Here is a tiny trained network, its code and every weight. The questions are about switching its units off for an input and a class, where a switched-off unit gives its printed mean instead of its output.

import numpy as np


def w(rows, s, z=0):
    codes = np.array(rows[::2]) - 128.0
    scale = np.full(codes.shape[1], s)
    scale[-1] = z or s
    return codes * scale


def f(y):
    return y / 2 * (1 + np.tanh(0.7978845608 * (y + 0.044715 * y**3)))


def log_softmax(a):
    a = a - a.max(-1, keepdims=True)
    return a - np.log(np.exp(a).sum(-1, keepdims=True))


def net(x, mask):
    res = np.array(x, float).reshape(1, 5) / 4 @ E
    y = f(res @ A[0][:, :-1].T + A[0][:, -1])
    res = res + np.where(mask, y, B[0][:, -1]) @ B[0][:, :-1]
    return log_softmax(res[-1] @ U[:, :-1].T + U[:, -1])


A, B = {}, {}
E = w([
[56,116,55],'x0',
[192,163,203],'x1',
[26,248,195],'x2',
[2,15,192],'x3',
[202,198,199],'x4',
],0.0067)
A[0] = w([
[71,127,203,202],'neuron 0',
[115,145,45,139],'neuron 1',
[159,82,165,154],'neuron 2',
[103,121,190,76],'neuron 3',
[105,150,29,76],'neuron 4',
[222,78,27,194],'neuron 5',
[193,176,241,170],'neuron 6',
[139,159,36,247],'neuron 7',
[192,143,150,155],'neuron 8',
[234,109,69,113],'neuron 9',
[229,181,57,230],'neuron 10',
[70,144,110,126],'neuron 11',
[249,127,75,138],'neuron 12',
[80,163,134,92],'neuron 13',
[3,136,161,145],'neuron 14',
[72,116,180,148],'neuron 15',
[189,182,77,253],'neuron 16',
[163,160,114,160],'neuron 17',
[121,42,74,158],'neuron 18',
[181,172,194,151],'neuron 19',
[62,90,15,128],'neuron 20',
[147,77,184,122],'neuron 21',
],0.011,0.0052)
B[0] = w([
[129,120,50,205],'neuron 0',
[114,133,227,169],'neuron 1',
[143,122,90,158],'neuron 2',
[177,96,134,146],'neuron 3',
[150,139,209,164],'neuron 4',
[126,84,176,239],'neuron 5',
[122,191,39,242],'neuron 6',
[73,106,205,213],'neuron 7',
[106,125,43,180],'neuron 8',
[126,54,153,201],'neuron 9',
[31,91,124,255],'neuron 10',
[103,81,120,157],'neuron 11',
[95,33,89,219],'neuron 12',
[143,122,97,144],'neuron 13',
[135,82,41,220],'neuron 14',
[158,123,21,178],'neuron 15',
[2,107,147,232],'neuron 16',
[59,123,91,165],'neuron 17',
[105,155,132,206],'neuron 18',
[113,181,49,203],'neuron 19',
[68,191,165,221],'neuron 20',
[196,112,101,155],'neuron 21',
],0.0085,0.0094)
U = w([
[103,1,117,97],'0',
[63,181,93,115],'1',
[42,110,205,121],'2',
[219,113,107,114],'3',
[118,122,130,253],'4',
[212,208,229,89],'5',
[210,205,236,86],'6',
],0.0092,0.013)

Each question gives the input, the list of numbers given to net, and the class t.
The units are the neurons (one row each of A and B). Each row of codes is followed by its name. A weight is (code - 128) times the scale printed after its matrix; where a second scale follows, it is the last column's (A, B and U).
mask holds one flag per neuron, in row order. A switched-off neuron (its flag False) gives its mean, the last column of its row in B, instead of its output. The means were averaged over made-up inputs and are rounded, as every weight is.
A unit's drop is (log p(t) with every unit on - log p(t) with that unit switched off) / (log p(t) with every unit on - log p(t) with every unit switched off).
The circuit of an input: a set's keep is (log p(t) with only the set's units on - log p(t) with every unit switched off) / (log p(t) with every unit on - log p(t) with every unit switched off). Starting from the 12 units with the biggest drops (on a tie, the unit counted first), units are removed one at a time, each time the one whose removal leaves the highest keep (on an exact tie, the one counted first), for as long as the keep stays at least 0.8.
units of the circuit, in order: the units of the circuit, biggest drop first
unit that matters most: the unit with the biggest drop
top k neurons: the k neurons with the biggest drops, biggest first
drop when u is switched off: that unit's drop, to one decimal
input [0,-2,-1,3,-8], class 4: unit that matters most -> neuron 16
input [3,2,-3,5,2], class 4: units of the circuit, in order -> neuron 12; neuron 10; neuron 16
input [7,-4,1,7,-2], class 1: units of the circuit, in order -> neuron 20; neuron 15
input [-2,-3,-2,2,-8], class 4: units of the circuit, in order -> neuron 10; neuron 12
input [7,-8,-8,8,6], class 2: units of the circuit, in order -> neuron 20; neuron 18
input [-4,-1,0,-4,6], class 1: units of the circuit, in order -> neuron 6; neuron 19
input [8,-2,-1,7,0], class 1: units of the circuit, in order -> neuron 20; neuron 5
input [-1,-5,-3,-5,5], class 0: top 3 neurons -> neuron 12; neuron 20; neuron 9
input [-4,-5,-1,-8,5], class 0: top 3 neurons -> neuron 12; neuron 9; neuron 20
input [3,6,-5,5,1], class 4: units of the circuit, in order -> neuron 12; neuron 10
input [-3,2,1,3,8], class 1: top 2 neurons -> neuron 6; neuron 19
input [-4,7,0,0,-2], class 1: top 3 neurons -> neuron 6; neuron 19; neuron 5
input [-8,-3,-4,-8,7], class 0: top 2 neurons -> neuron 12; neuron 9
input [-2,8,4,5,-1], class 1: units of the circuit, in order -> neuron 6
input [-7,-5,-5,-4,3], class 0: drop when neuron 12 is switched off -> 0.1
input [-7,7,-4,-8,4], class 0: drop when neuron 9 is switched off -> 0.6
input [6,-4,-6,5,8], class 4: drop when neuron 7 is switched off -> 0.1
